Below is a small trained network, with its code and all its weights. Each question gives an input and a target symbol and asks what happens when units are switched off, that is, made to give their printed mean instead of their output.

import numpy as np


def w(rows, s, z=0):
    codes = np.array(rows[::2]) - 128.0
    scale = np.full(codes.shape[1], s)
    scale[-1] = z or s
    return codes * scale


def f(y):
    return np.maximum(y, 0)


def softmax(a):
    e = np.exp(a - a.max(-1, keepdims=True))
    return e / e.sum(-1, keepdims=True)


def log_softmax(a):
    a = a - a.max(-1, keepdims=True)
    return a - np.log(np.exp(a).sum(-1, keepdims=True))


def net(x, mask):
    ids = ['ΛΠαβγδεξφψω'.index(c) for c in x.split()]
    T = len(ids)
    res = E[ids] + P[:T]
    u = 0
    for l in range(2):
        r = res
        for j in range(2):
            rows = slice(3 * j, 3 * j + 3)
            q, k, v = (r @ M[l][rows].T for M in (Q, K, V))
            z = softmax(np.where(np.tri(T) > 0, q @ k.T / 3**0.5, -1e9)) @ v
            o = O[l][rows]
            res = res + np.where(mask[u + j], z, o[:, -1]) @ o[:, :-1]
        u += 2
        y = f(res @ A[l][:, :-1].T + A[l][:, -1])
        res = res + np.where(mask[u : u + 16], y, B[l][:, -1]) @ B[l][:, :-1]
        u += 16
    return log_softmax(res[-1] @ U[:, :-1].T + U[:, -1])


Q, K, V, O, A, B = {}, {}, {}, {}, {}, {}
E = w([
[43,79,126,91,156,181,132],'Λ',
[197,97,35,27,138,127,179],'Π',
[108,140,161,129,193,169,127],'α',
[165,146,205,149,158,136,159],'β',
[243,216,167,88,148,113,151],'γ',
[171,159,129,131,178,48,143],'δ',
[122,113,167,112,78,170,209],'ε',
[84,42,232,119,121,173,153],'ξ',
[153,190,9,151,25,236,4],'φ',
[142,182,118,117,142,162,171],'ψ',
[80,66,120,111,183,133,144],'ω',
],0.015)
P = w([
[248,53,97,189,69,154,61],'0',
[140,117,144,195,94,187,95],'1',
[109,140,139,145,131,223,163],'2',
[73,176,165,113,196,213,151],'3',
[36,171,109,91,225,159,193],'4',
[65,161,113,48,255,53,172],'5',
],0.0082)
Q[0] = w([
[125,193,103,184,146,91,122],'L0H1',
[139,115,157,145,89,84,98],'L0H1',
[99,160,149,101,170,73,170],'L0H1',
[129,120,128,83,105,117,158],'L0H2',
[89,137,89,211,47,126,66],'L0H2',
[78,93,137,107,104,2,182],'L0H2',
],0.0097)
K[0] = w([
[126,133,128,131,41,131,2],'L0H1',
[163,97,77,136,131,105,99],'L0H1',
[79,179,47,83,191,118,94],'L0H1',
[118,157,174,120,193,56,132],'L0H2',
[199,70,109,172,82,109,21],'L0H2',
[148,117,155,81,194,110,181],'L0H2',
],0.0088)
V[0] = w([
[103,95,99,50,255,136,186],'L0H1',
[163,158,126,83,79,189,99],'L0H1',
[131,118,188,75,97,183,159],'L0H1',
[110,235,76,127,235,121,75],'L0H2',
[43,186,95,138,105,223,143],'L0H2',
[44,198,139,72,60,192,105],'L0H2',
],0.0064)
O[0] = w([
[223,133,189,141,213,160,195,254],'L0H1',
[111,69,167,153,93,51,172,185],'L0H1',
[166,85,174,105,181,40,199,195],'L0H1',
[224,138,85,197,221,231,45,97],'L0H2',
[191,60,76,254,172,44,80,140],'L0H2',
[150,126,64,163,188,33,149,105],'L0H2',
],0.0065,0.0047)
A[0] = w([
[111,172,156,28,160,110,3,97],'L0N1',
[114,144,104,212,133,131,120,96],'L0N2',
[54,146,88,93,156,127,155,132],'L0N3',
[136,138,39,136,136,158,127,106],'L0N4',
[199,192,67,121,104,67,104,84],'L0N5',
[213,203,167,161,63,102,80,192],'L0N6',
[151,145,198,168,142,52,85,225],'L0N7',
[88,106,225,186,114,187,235,193],'L0N8',
[143,14,100,127,137,178,150,165],'L0N9',
[59,82,122,156,217,97,94,252],'L0N10',
[88,113,116,84,118,229,182,139],'L0N11',
[160,166,126,169,151,157,74,137],'L0N12',
[107,141,80,144,63,109,86,123],'L0N13',
[166,151,68,161,64,110,70,69],'L0N14',
[89,166,75,172,78,107,11,167],'L0N15',
[136,185,110,198,118,112,31,100],'L0N16',
],0.0068,0.0034)
B[0] = w([
[41,95,67,128,151,141,102,136],'L0N1',
[93,103,130,88,123,84,166,140],'L0N2',
[57,106,164,45,151,61,107,154],'L0N3',
[116,78,106,59,163,99,61,159],'L0N4',
[115,78,119,135,169,178,170,153],'L0N5',
[200,134,94,139,92,112,196,155],'L0N6',
[156,70,52,162,87,97,205,165],'L0N7',
[177,177,133,178,235,180,155,254],'L0N8',
[90,92,104,136,96,166,57,233],'L0N9',
[31,72,185,115,97,124,194,196],'L0N10',
[64,210,128,80,149,157,2,220],'L0N11',
[105,113,132,144,135,191,155,152],'L0N12',
[150,155,141,194,183,187,208,143],'L0N13',
[88,124,80,80,174,147,228,147],'L0N14',
[126,130,110,144,221,69,181,154],'L0N15',
[91,95,121,102,163,81,154,147],'L0N16',
],0.0053,0.0077)
Q[1] = w([
[185,142,162,169,152,66,123],'L1H1',
[136,132,107,155,68,2,35],'L1H1',
[185,44,139,89,124,108,143],'L1H1',
[130,89,95,89,190,182,168],'L1H2',
[71,115,94,156,75,79,160],'L1H2',
[142,136,113,100,150,48,166],'L1H2',
],0.0075)
K[1] = w([
[89,86,132,86,136,148,111],'L1H1',
[100,93,161,140,33,222,164],'L1H1',
[37,118,108,184,255,170,191],'L1H1',
[106,179,140,143,197,119,173],'L1H2',
[96,158,190,175,83,68,100],'L1H2',
[123,75,136,122,194,84,156],'L1H2',
],0.0067)
V[1] = w([
[230,209,118,152,119,112,145],'L1H1',
[157,156,200,167,127,205,106],'L1H1',
[60,123,137,188,230,93,146],'L1H1',
[187,177,1,87,92,128,118],'L1H2',
[139,124,41,50,143,41,118],'L1H2',
[75,29,134,81,137,226,30],'L1H2',
],0.0081)
O[1] = w([
[144,99,91,94,183,162,43,38],'L1H1',
[146,52,59,64,147,97,41,12],'L1H1',
[136,149,113,161,29,126,78,255],'L1H1',
[55,110,133,192,152,147,144,84],'L1H2',
[75,150,134,188,142,165,172,160],'L1H2',
[254,182,162,204,137,86,126,201],'L1H2',
],0.0088,0.0049)
A[1] = w([
[120,81,185,86,124,191,89,191],'L1N1',
[195,131,213,175,110,131,112,184],'L1N2',
[133,136,129,2,86,101,75,154],'L1N3',
[63,91,60,79,113,56,124,238],'L1N4',
[143,89,141,159,114,102,169,90],'L1N5',
[99,115,196,117,140,141,87,195],'L1N6',
[129,174,65,117,123,121,170,95],'L1N7',
[169,189,125,31,158,61,146,145],'L1N8',
[119,114,160,165,154,180,183,132],'L1N9',
[161,5,79,68,113,125,111,112],'L1N10',
[58,90,41,191,208,181,70,153],'L1N11',
[165,28,67,123,137,101,177,192],'L1N12',
[146,167,130,71,100,164,68,213],'L1N13',
[141,110,140,101,135,145,208,112],'L1N14',
[190,106,72,147,82,152,89,255],'L1N15',
[75,166,120,175,102,131,172,73],'L1N16',
],0.0092,0.0047)
B[1] = w([
[58,175,45,112,122,170,158,175],'L1N1',
[163,88,71,127,118,139,164,216],'L1N2',
[55,150,131,75,142,85,35,193],'L1N3',
[10,128,193,133,66,151,170,157],'L1N4',
[109,196,70,103,95,135,138,168],'L1N5',
[109,136,91,113,89,180,200,158],'L1N6',
[203,157,195,151,112,168,107,169],'L1N7',
[154,118,184,111,144,101,85,241],'L1N8',
[151,147,47,136,205,74,81,252],'L1N9',
[64,29,100,194,143,80,90,177],'L1N10',
[173,123,144,80,141,159,188,183],'L1N11',
[92,67,183,198,79,97,207,196],'L1N12',
[118,162,77,72,56,208,1,170],'L1N13',
[146,193,145,154,211,113,90,225],'L1N14',
[203,93,41,189,37,160,124,167],'L1N15',
[128,111,156,130,126,90,39,231],'L1N16',
],0.0062,0.012)
U = w([
[121,209,63,69,100,217,104,130],'Λ',
[103,178,153,153,113,144,94,73],'Π',
[64,127,81,124,130,81,58,78],'α',
[55,84,111,105,154,155,145,54],'β',
[187,114,189,148,94,183,93,89],'γ',
[50,99,217,133,100,97,177,251],'δ',
[144,148,182,94,145,1,41,41],'ε',
[138,76,63,163,115,75,92,67],'ξ',
[143,125,102,192,64,86,200,149],'φ',
[94,53,111,163,102,145,181,220],'ψ',
[154,145,167,119,231,88,148,176],'ω',
],0.0075,0.0027)

Each question gives the input, a string of symbols that net reads in full, and the target symbol t.
The units are the heads (3 rows each of Q, K, V and O) and the neurons (one row each of A and B). Each row of codes is followed by its name. A weight is (code - 128) times the scale printed after its matrix; where a second scale follows, it is the last column's (O, A, B and U).
mask holds one flag per unit, layer by layer, with each layer's heads first. A switched-off unit (its flag False) gives its mean, the last column of its rows in O or B, instead of its output. The means were averaged over made-up inputs and are rounded, as every weight is.
A unit's drop is (log p(t) with every unit on - log p(t) with that unit switched off) / (log p(t) with every unit on - log p(t) with every unit switched off).
The circuit of an input: a set's keep is (log p(t) with only the set's units on - log p(t) with every unit switched off) / (log p(t) with every unit on - log p(t) with every unit switched off). Starting from the 12 units with the biggest drops (on a tie, the unit counted first), units are removed one at a time, each time the one whose removal leaves the highest keep (on an exact tie, the one counted first), for as long as the keep stays at least 0.8.
circuit, biggest first: the units of the circuit, biggest drop first
most important unit: the unit with the biggest drop
k most important neurons: the k neurons with the biggest drops, biggest first
k most important neurons of layer l: the k neurons of layer l with the biggest drops, biggest first
heads that matter: for each layer, one digit per head in row order, 1 if its drop is at least 0.15 and else 0, layers parted by /
input γ β Π ε, target ω: most important unit	L0H1
input ω Π ξ Π Π ξ, target ω: circuit, biggest first	L0N8; L0H1
input ε Π β α Π, target ξ: circuit, biggest first	L0N8; L1H1; L1N10
input ξ ξ ξ ξ δ, target ε: circuit, biggest first	L1H2; L0N8
input Π ω ξ Π, target ε: circuit, biggest first	L0N8; L1H2; L1N8
input α ξ Π ξ β, target ε: circuit, biggest first	L1H2; L1H1
input ξ ψ δ ψ, target Λ: circuit, biggest first	L1H1; L1H2; L1N13
input δ δ γ, target Λ: heads that matter	10 / 00
input Π ξ Π δ γ Π, target β: 2 most important neurons of layer 0	L0N9; L0N8
input Π Π ξ, target ω: heads that matter	00 / 10
input Π ξ Λ, target ε: heads that matter	01 / 01
input ξ ε γ ω, target β: heads that matter	00 / 11
input Λ ξ α, target ε: 2 most important neurons of layer 1	L1N3; L1N8
input ω φ ξ ε, target φ: most important neuron of layer 0	L0N4
input Π ε γ, target δ: 2 most important neurons of layer 1	L1N4; L1N12
input Π ε ε ε Λ, target δ: 3 most important neurons	L0N8; L0N10; L1N4
input Π ψ β Π, target α: 2 most important neurons	L0N8; L1N3
input α ψ ξ, target ψ: heads that matter	11 / 10
input Π ξ Π γ Λ Λ, target φ: heads that matter	11 / 11
input Π δ Π Π ε α, target δ: 4 most important neurons	L0N10; L1N9; L0N7; L0N11
input Π ε δ, target δ: most important unit	L1H2
input Π ε Π, target δ: heads that matter	11 / 00
input Π δ ξ δ ξ, target Λ: heads that matter	00 / 11
input Π ω ξ γ, target ε: heads that matter	01 / 11
input φ Π Π Π Π, target Π: 2 most important neurons	L0N15; L0N14
input ψ Π Π Π ε β, target δ: heads that matter	01 / 11
